Below is a small trained network, with its code and all its weights. Each question gives an input and a target symbol and asks what happens when units are switched off, that is, made to give their printed mean instead of their output.

import numpy as np


def w(rows, s, z=0):
    codes = np.array(rows[::2]) - 128.0
    scale = np.full(codes.shape[1], s)
    scale[-1] = z or s
    return codes * scale


def f(y):
    return y / 2 * (1 + np.tanh(0.7978845608 * (y + 0.044715 * y**3)))


def softmax(a):
    e = np.exp(a - a.max(-1, keepdims=True))
    return e / e.sum(-1, keepdims=True)


def log_softmax(a):
    a = a - a.max(-1, keepdims=True)
    return a - np.log(np.exp(a).sum(-1, keepdims=True))


def net(x, mask):
    ids = ['ΞΩαγηλπτφ'.index(c) for c in x.split()]
    T = len(ids)
    res = E[ids] + P[:T]
    u = 0
    for l in range(3):
        r = res
        for j in range(2):
            rows = slice(2 * j, 2 * j + 2)
            q, k, v = (r @ M[l][rows].T for M in (Q, K, V))
            z = softmax(np.where(np.tri(T) > 0, q @ k.T / 2**0.5, -1e9)) @ v
            o = O[l][rows]
            res = res + np.where(mask[u + j], z, o[:, -1]) @ o[:, :-1]
        u += 2
        y = f(res @ A[l][:, :-1].T + A[l][:, -1])
        res = res + np.where(mask[u : u + 8], y, B[l][:, -1]) @ B[l][:, :-1]
        u += 8
    return log_softmax(res[-1] @ U[:, :-1].T + U[:, -1])


Q, K, V, O, A, B = {}, {}, {}, {}, {}, {}
E = w([
[215,1,128,82,125,161,98,188,155],'Ξ',
[194,101,183,158,91,147,98,118,193],'Ω',
[151,115,81,134,95,90,101,252,107],'α',
[47,63,115,156,162,119,162,143,198],'γ',
[154,117,137,193,163,113,116,151,47],'η',
[77,171,90,128,118,214,164,124,121],'λ',
[73,190,53,95,158,185,141,171,79],'π',
[129,102,124,123,54,131,163,68,163],'τ',
[110,105,79,115,230,175,175,91,82],'φ',
],0.017)
P = w([
[80,135,181,185,108,86,117,125,135],'0',
[145,191,94,233,165,191,199,89,109],'1',
[110,140,19,127,179,178,35,123,234],'2',
[140,158,208,139,138,103,196,163,129],'3',
[139,168,138,174,178,144,183,137,106],'4',
[83,98,38,105,148,154,38,117,227],'5',
[153,167,254,121,154,78,250,169,150],'6',
[124,126,158,156,171,119,201,167,90],'7',
[105,108,39,89,157,140,68,102,230],'8',
],0.0099)
Q[0] = w([
[56,86,126,139,162,82,159,172,141],'0.h1',
[95,230,153,189,85,6,165,2,122],'0.h1',
[28,136,76,162,190,78,20,55,139],'0.h2',
[98,34,116,136,106,14,90,157,132],'0.h2',
],0.0064)
K[0] = w([
[151,204,149,76,121,118,187,136,78],'0.h1',
[101,176,58,255,118,130,170,70,94],'0.h1',
[40,67,62,145,155,138,15,90,131],'0.h2',
[118,101,130,200,125,31,188,122,192],'0.h2',
],0.0082)
V[0] = w([
[162,130,182,106,165,99,216,181,96],'0.h1',
[142,134,98,159,57,156,119,104,110],'0.h1',
[34,44,91,254,103,164,106,156,148],'0.h2',
[135,122,143,171,98,100,162,140,92],'0.h2',
],0.006)
O[0] = w([
[159,93,116,182,66,58,150,134,162,129],'0.h1',
[113,89,133,149,119,139,25,120,113,119],'0.h1',
[185,206,25,123,166,87,155,59,138,253],'0.h2',
[121,173,180,97,215,253,146,122,116,122],'0.h2',
],0.0072,0.0053)
A[0] = w([
[113,165,92,137,129,104,89,125,120,50],'0.n1',
[164,118,151,166,108,125,104,164,163,120],'0.n2',
[138,164,70,165,120,133,119,67,153,252],'0.n3',
[152,134,166,166,137,129,135,84,66,123],'0.n4',
[154,134,128,133,94,114,175,135,85,101],'0.n5',
[126,176,111,61,8,144,84,135,168,122],'0.n6',
[144,184,167,153,63,125,161,77,136,95],'0.n7',
[194,103,148,143,120,185,147,113,116,186],'0.n8',
],0.012,0.0023)
B[0] = w([
[174,92,164,102,151,129,134,112,125,147],'0.n1',
[150,169,96,149,159,81,156,117,103,187],'0.n2',
[147,112,107,109,109,155,123,167,108,255],'0.n3',
[116,174,107,101,114,89,107,11,143,145],'0.n4',
[108,139,168,112,100,91,114,83,90,134],'0.n5',
[134,83,73,117,164,112,153,126,146,161],'0.n6',
[57,112,132,185,99,168,115,110,116,160],'0.n7',
[115,121,88,180,88,95,159,129,85,198],'0.n8',
],0.012,0.0097)
Q[1] = w([
[192,129,44,151,127,144,111,84,132],'1.h1',
[157,132,77,133,94,58,187,90,48],'1.h1',
[213,124,2,103,149,26,148,157,206],'1.h2',
[150,185,157,39,60,92,114,130,113],'1.h2',
],0.0095)
K[1] = w([
[103,105,226,102,127,76,195,124,136],'1.h1',
[127,228,180,205,115,91,177,126,128],'1.h1',
[138,136,253,138,126,102,180,140,117],'1.h2',
[254,193,108,133,80,119,25,136,92],'1.h2',
],0.009)
V[1] = w([
[131,2,138,95,151,113,37,120,69],'1.h1',
[75,152,145,92,86,156,184,98,125],'1.h1',
[142,148,136,111,114,106,115,116,113],'1.h2',
[188,136,189,111,98,92,69,136,77],'1.h2',
],0.0056)
O[1] = w([
[163,124,90,63,79,72,186,137,81,3],'1.h1',
[146,124,169,95,111,93,83,132,144,113],'1.h1',
[167,183,78,102,164,135,99,93,136,103],'1.h2',
[55,137,72,196,133,101,119,157,2,31],'1.h2',
],0.0087,0.0057)
A[1] = w([
[138,143,170,139,82,128,143,76,138,77],'1.n1',
[116,105,124,58,236,120,80,138,75,2],'1.n2',
[183,61,141,188,175,161,147,108,90,155],'1.n3',
[2,199,148,104,151,221,156,127,105,220],'1.n4',
[64,32,130,127,116,174,178,143,156,201],'1.n5',
[106,239,185,102,198,120,105,225,81,108],'1.n6',
[169,138,170,167,197,78,115,114,91,214],'1.n7',
[158,178,135,89,206,94,173,67,82,15],'1.n8',
],0.0084,0.0012)
B[1] = w([
[64,137,100,127,196,60,13,103,141,182],'1.n1',
[174,112,107,180,73,121,131,117,193,154],'1.n2',
[58,148,89,125,123,86,134,185,172,254],'1.n3',
[112,76,147,94,31,66,131,208,214,162],'1.n4',
[201,220,160,188,132,70,84,143,119,233],'1.n5',
[84,211,140,55,188,146,146,160,88,138],'1.n6',
[127,118,93,97,133,64,170,81,187,184],'1.n7',
[2,92,128,65,128,186,110,139,194,152],'1.n8',
],0.0082,0.0063)
Q[2] = w([
[53,144,146,107,62,180,117,123,49],'2.h1',
[141,153,143,136,108,128,247,157,99],'2.h1',
[70,137,157,157,99,146,170,179,127],'2.h2',
[165,104,96,134,161,124,84,134,189],'2.h2',
],0.012)
K[2] = w([
[150,162,1,122,69,206,58,110,106],'2.h1',
[217,105,97,107,161,132,161,140,144],'2.h1',
[168,136,62,155,122,148,78,155,134],'2.h2',
[125,110,208,133,144,63,162,139,137],'2.h2',
],0.01)
V[2] = w([
[84,211,102,31,3,92,52,159,146],'2.h1',
[151,163,112,92,172,141,172,247,154],'2.h1',
[207,151,141,175,50,109,82,171,113],'2.h2',
[132,253,99,88,181,96,101,109,122],'2.h2',
],0.0069)
O[2] = w([
[61,119,202,89,78,113,145,191,106,17],'2.h1',
[108,255,150,33,146,125,192,109,132,157],'2.h1',
[211,178,103,141,73,147,69,132,123,179],'2.h2',
[113,125,167,112,160,148,50,106,43,252],'2.h2',
],0.0099,0.0023)
A[2] = w([
[91,106,146,107,159,136,168,105,93,3],'2.n1',
[93,124,100,154,63,145,137,110,106,119],'2.n2',
[94,146,140,73,178,119,133,150,116,134],'2.n3',
[95,71,145,115,97,114,96,153,123,99],'2.n4',
[107,104,102,166,167,151,95,97,115,66],'2.n5',
[138,137,131,124,255,138,145,137,74,106],'2.n6',
[140,204,153,174,139,120,139,149,80,98],'2.n7',
[168,145,153,124,156,173,129,91,139,61],'2.n8',
],0.012,0.0052)
B[2] = w([
[223,110,96,87,82,81,106,179,166,156],'2.n1',
[165,123,171,116,174,134,144,118,184,170],'2.n2',
[150,101,136,255,140,200,141,154,88,211],'2.n3',
[185,149,111,90,144,125,176,80,68,187],'2.n4',
[102,154,141,91,162,46,107,194,128,254],'2.n5',
[79,142,87,41,84,163,72,94,132,203],'2.n6',
[155,67,65,96,132,146,59,99,167,199],'2.n7',
[153,162,198,125,178,66,97,98,157,166],'2.n8',
],0.0095,0.0094)
U = w([
[126,108,58,137,146,64,162,115,73,145],'Ξ',
[97,69,111,154,171,83,52,183,142,50],'Ω',
[79,89,99,110,148,113,79,125,81,210],'α',
[154,93,153,92,221,105,105,124,125,110],'γ',
[108,77,127,80,181,67,105,151,77,114],'η',
[83,91,124,70,107,72,82,183,153,17],'λ',
[126,96,146,128,206,116,127,180,75,176],'π',
[156,32,139,126,119,107,92,106,90,253],'τ',
[68,2,119,113,179,131,141,112,159,230],'φ',
],0.0064,0.0027)

Each question gives the input, a string of symbols that net reads in full, and the target symbol t.
The units are the heads (2 rows each of Q, K, V and O) and the neurons (one row each of A and B). Each row of codes is followed by its name. A weight is (code - 128) times the scale printed after its matrix; where a second scale follows, it is the last column's (O, A, B and U).
mask holds one flag per unit, layer by layer, with each layer's heads first. A switched-off unit (its flag False) gives its mean, the last column of its rows in O or B, instead of its output. The means were averaged over made-up inputs and are rounded, as every weight is.
A unit's drop is (log p(t) with every unit on - log p(t) with that unit switched off) / (log p(t) with every unit on - log p(t) with every unit switched off).
The circuit of an input: a set's keep is (log p(t) with only the set's units on - log p(t) with every unit switched off) / (log p(t) with every unit on - log p(t) with every unit switched off). Starting from the 12 units with the biggest drops (on a tie, the unit counted first), units are removed one at a time, each time the one whose removal leaves the highest keep (on an exact tie, the one counted first), for as long as the keep stays at least 0.8.
units of the circuit, in order: the units of the circuit, biggest drop first
k most important neurons: the k neurons with the biggest drops, biggest first
top k neurons in layer l: the k neurons of layer l with the biggest drops, biggest first
which heads matter: for each layer, one digit per head in row order, 1 if its drop is at least 0.15 and else 0, layers parted by /
input η Ω Ω Ω π τ Ω φ, target φ: units of the circuit, in order	1.n8, 0.n4
input Ω Ξ Ξ τ Ξ Ξ π γ λ, target π: top 2 neurons in layer 0	0.n6, 0.n3
input γ γ Ω Ξ η τ, target Ξ: top neuron in layer 1	1.n5
input γ Ω Ξ φ η Ω Ξ α η, target Ξ: units of the circuit, in order	0.h2, 2.h1, 2.h2
input Ξ η Ξ φ φ Ξ π, target π: units of the circuit, in order	2.n3, 1.n6
input Ω τ Ω Ξ λ Ω λ λ τ, target λ: which heads matter	00 / 00 / 11
input Ω τ π, target Ω: which heads matter	01 / 00 / 10
input γ Ω Ξ γ φ π Ξ, target Ξ: top 2 neurons in layer 0	0.n2, 0.n8
input τ λ Ξ Ξ λ Ω φ π Ξ, target φ: units of the circuit, in order	2.h2, 1.n8
input η Ξ Ω, target η: 2 most important neurons	0.n4, 2.n4
input Ξ Ω Ξ π Ω Ω, target π: which heads matter	00 / 00 / 10
input λ Ω φ, target λ: units of the circuit, in order	2.h1, 1.n4, 0.n2
input φ Ξ Ω γ φ γ Ω λ, target λ: which heads matter	00 / 00 / 00
input τ γ Ξ, target τ: which heads matter	01 / 10 / 10
input φ φ λ γ Ω π, target γ: which heads matter	00 / 01 / 10
input γ Ω Ω, target γ: 2 most important neurons	2.n8, 0.n4
input Ω Ω γ η γ, target η: top 2 neurons in layer 1	1.n4, 1.n7
input α Ω γ Ω π, target π: top 3 neurons in layer 1	1.n4, 1.n6, 1.n5
input γ α Ω Ω η, target η: 4 most important neurons	0.n4, 2.n4, 2.n5, 0.n5
input Ω Ω Ω τ Ω Ω η Ω φ, target η: 2 most important neurons	0.n4, 2.n4
input Ω Ξ π, target Ω: top 2 neurons in layer 1	1.n2, 1.n4
input γ Ω φ τ Ω α, target τ: top neuron in layer 0	0.n7
input τ η Ω φ, target φ: most important neuron	0.n4
input γ Ω η τ Ω φ η, target η: 3 most important neurons	0.n4, 2.n4, 1.n1
input α Ω Ω, target α: 2 most important neurons	2.n6, 1.n6
input Ω Ω φ Ω, target Ω: which heads matter	00 / 00 / 10
input Ξ π Ω π π α τ τ η, target τ: which heads matter	00 / 00 / 10
input γ λ Ω γ α γ, target γ: top 2 neurons in layer 1	1.n5, 1.n3
input Ω Ω Ξ Ξ τ π, target Ξ: top neuron in layer 1	1.n2
input φ Ω φ α, target α: 2 most important neurons	2.n6, 1.n6
